Here is a tiny trained network, its code and every weight. The questions are about switching its units off for an input and a class, where a switched-off unit gives its printed mean instead of its output.

import numpy as np


def w(rows, s, z=0):
    codes = np.array(rows[::2]) - 128.0
    scale = np.full(codes.shape[1], s)
    scale[-1] = z or s
    return codes * scale


def norm(h):
    return h / np.sqrt((h * h).mean(-1, keepdims=True) + 1e-5)


def f(y):
    return y / 2 * (1 + np.tanh(0.7978845608 * (y + 0.044715 * y**3)))


def log_softmax(a):
    a = a - a.max(-1, keepdims=True)
    return a - np.log(np.exp(a).sum(-1, keepdims=True))


def net(x, mask):
    res = np.array(x, float).reshape(1, 6) / 4 @ E
    u = 0
    for l in range(4):
        y = f(norm(res) @ A[l][:, :-1].T + A[l][:, -1])
        res = res + np.where(mask[u : u + 3], y, B[l][:, -1]) @ B[l][:, :-1]
        u += 3
    return log_softmax(norm(res)[-1] @ U[:, :-1].T + U[:, -1])


A, B = {}, {}
E = w([
[150,225,164,154,101,164,81,154,56],'x0',
[115,170,82,1,108,80,137,110,109],'x1',
[90,142,174,85,119,27,141,103,68],'x2',
[199,75,97,135,129,145,97,99,156],'x3',
[83,133,192,90,170,134,77,167,93],'x4',
[146,50,107,149,47,120,100,125,163],'x5',
],0.0064)
A[0] = w([
[180,176,141,85,14,111,130,73,96,114],'0.n1',
[37,132,115,60,161,102,154,124,71,141],'0.n2',
[2,117,190,186,69,100,26,162,76,5],'0.n3',
],0.0052,0.0014)
B[0] = w([
[141,118,119,137,82,207,158,165,158,199],'0.n1',
[73,188,156,199,114,79,90,75,60,251],'0.n2',
[184,86,119,125,100,119,192,189,254,228],'0.n3',
],0.0091,0.0028)
A[1] = w([
[140,20,18,121,62,106,92,44,158,125],'1.n1',
[46,171,150,113,185,28,190,54,125,39],'1.n2',
[190,192,202,45,243,1,85,205,124,1],'1.n3',
],0.0058,0.0015)
B[1] = w([
[212,129,138,205,128,56,19,190,69,254],'1.n1',
[12,243,76,80,132,183,195,32,203,232],'1.n2',
[255,193,109,162,101,88,96,88,102,192],'1.n3',
],0.0081,0.0045)
A[2] = w([
[104,121,155,114,222,179,94,147,190,110],'2.n1',
[254,209,117,141,144,97,140,128,185,118],'2.n2',
[155,184,120,170,98,167,146,168,163,248],'2.n3',
],0.0067,0.0013)
B[2] = w([
[176,66,82,2,118,128,232,223,199,147],'2.n1',
[77,12,139,226,169,112,5,97,146,253],'2.n2',
[58,191,180,64,106,96,209,83,21,245],'2.n3',
],0.0077,0.0044)
A[3] = w([
[172,104,168,100,168,176,177,161,207,53],'3.n1',
[155,174,105,111,102,156,150,55,18,4],'3.n2',
[108,192,134,70,171,163,167,3,118,223],'3.n3',
],0.0056,0.0016)
B[3] = w([
[126,178,119,129,210,79,254,214,207,135],'3.n1',
[127,227,120,207,147,142,102,40,192,177],'3.n2',
[172,115,32,115,112,176,89,118,90,254],'3.n3',
],0.0089,0.0044)
U = w([
[202,68,139,176,122,98,49,134,105,250],'0',
[128,127,148,78,161,135,208,181,199,12],'1',
[70,228,76,114,127,152,112,1,92,136],'2',
],0.0087,0.0018)

Each question gives the input, the list of numbers given to net, and the class t.
The units are the neurons (one row each of A and B). Each row of codes is followed by its name. A weight is (code - 128) times the scale printed after its matrix; where a second scale follows, it is the last column's (A, B and U).
mask holds one flag per neuron, layer by layer. A switched-off neuron (its flag False) gives its mean, the last column of its row in B, instead of its output. The means were averaged over made-up inputs and are rounded, as every weight is.
A unit's drop is (log p(t) with every unit on - log p(t) with that unit switched off) / (log p(t) with every unit on - log p(t) with every unit switched off).
The circuit of an input: a set's keep is (log p(t) with only the set's units on - log p(t) with every unit switched off) / (log p(t) with every unit on - log p(t) with every unit switched off). Starting from all 12 units, units are removed one at a time, each time the one whose removal leaves the highest keep (on an exact tie, the one counted first), for as long as the keep stays at least 0.8.
units of the circuit, in order: the units of the circuit, biggest drop first
top k neurons: the k neurons with the biggest drops, biggest first
k most important neurons of layer l: the k neurons of layer l with the biggest drops, biggest first
drop of u: that unit's drop, to one decimal
input [-3,3,-6,1,-5,-6], class 0: top neuron	2.n2
input [-2,-5,-4,-2,-6,-6], class 1: top 3 neurons	0.n2, 1.n1, 2.n1
input [7,-1,-4,-2,5,0], class 1: units of the circuit, in order	1.n1, 0.n3, 2.n1
input [-1,-1,-1,7,2,-8], class 0: top 2 neurons	1.n3, 2.n2
input [8,6,-4,-6,8,8], class 1: top 2 neurons	0.n3, 1.n1
input [0,-6,-7,5,-5,-8], class 1: top 3 neurons	2.n1, 1.n1, 1.n3
input [1,1,-3,0,7,0], class 0: top 3 neurons	1.n3, 2.n2, 1.n2
input [-6,4,3,4,-4,-1], class 0: top 2 neurons	1.n1, 2.n3
input [2,5,-8,3,5,-8], class 0: top 4 neurons	1.n2, 2.n2, 1.n3, 0.n1
input [4,7,3,-3,-8,8], class 0: top 3 neurons	1.n2, 1.n1, 0.n2
input [8,-5,-6,-1,5,6], class 1: 2 most important neurons of layer 1	1.n1, 1.n3
input [5,-3,8,-6,3,6], class 1: top 2 neurons	0.n3, 1.n1
input [0,6,0,1,1,7], class 0: drop of 1.n1	0.1
input [-3,-4,-2,-5,6,-3], class 1: units of the circuit, in order	2.n1
input [-8,5,-8,8,-2,-8], class 0: drop of 0.n2	-0.1
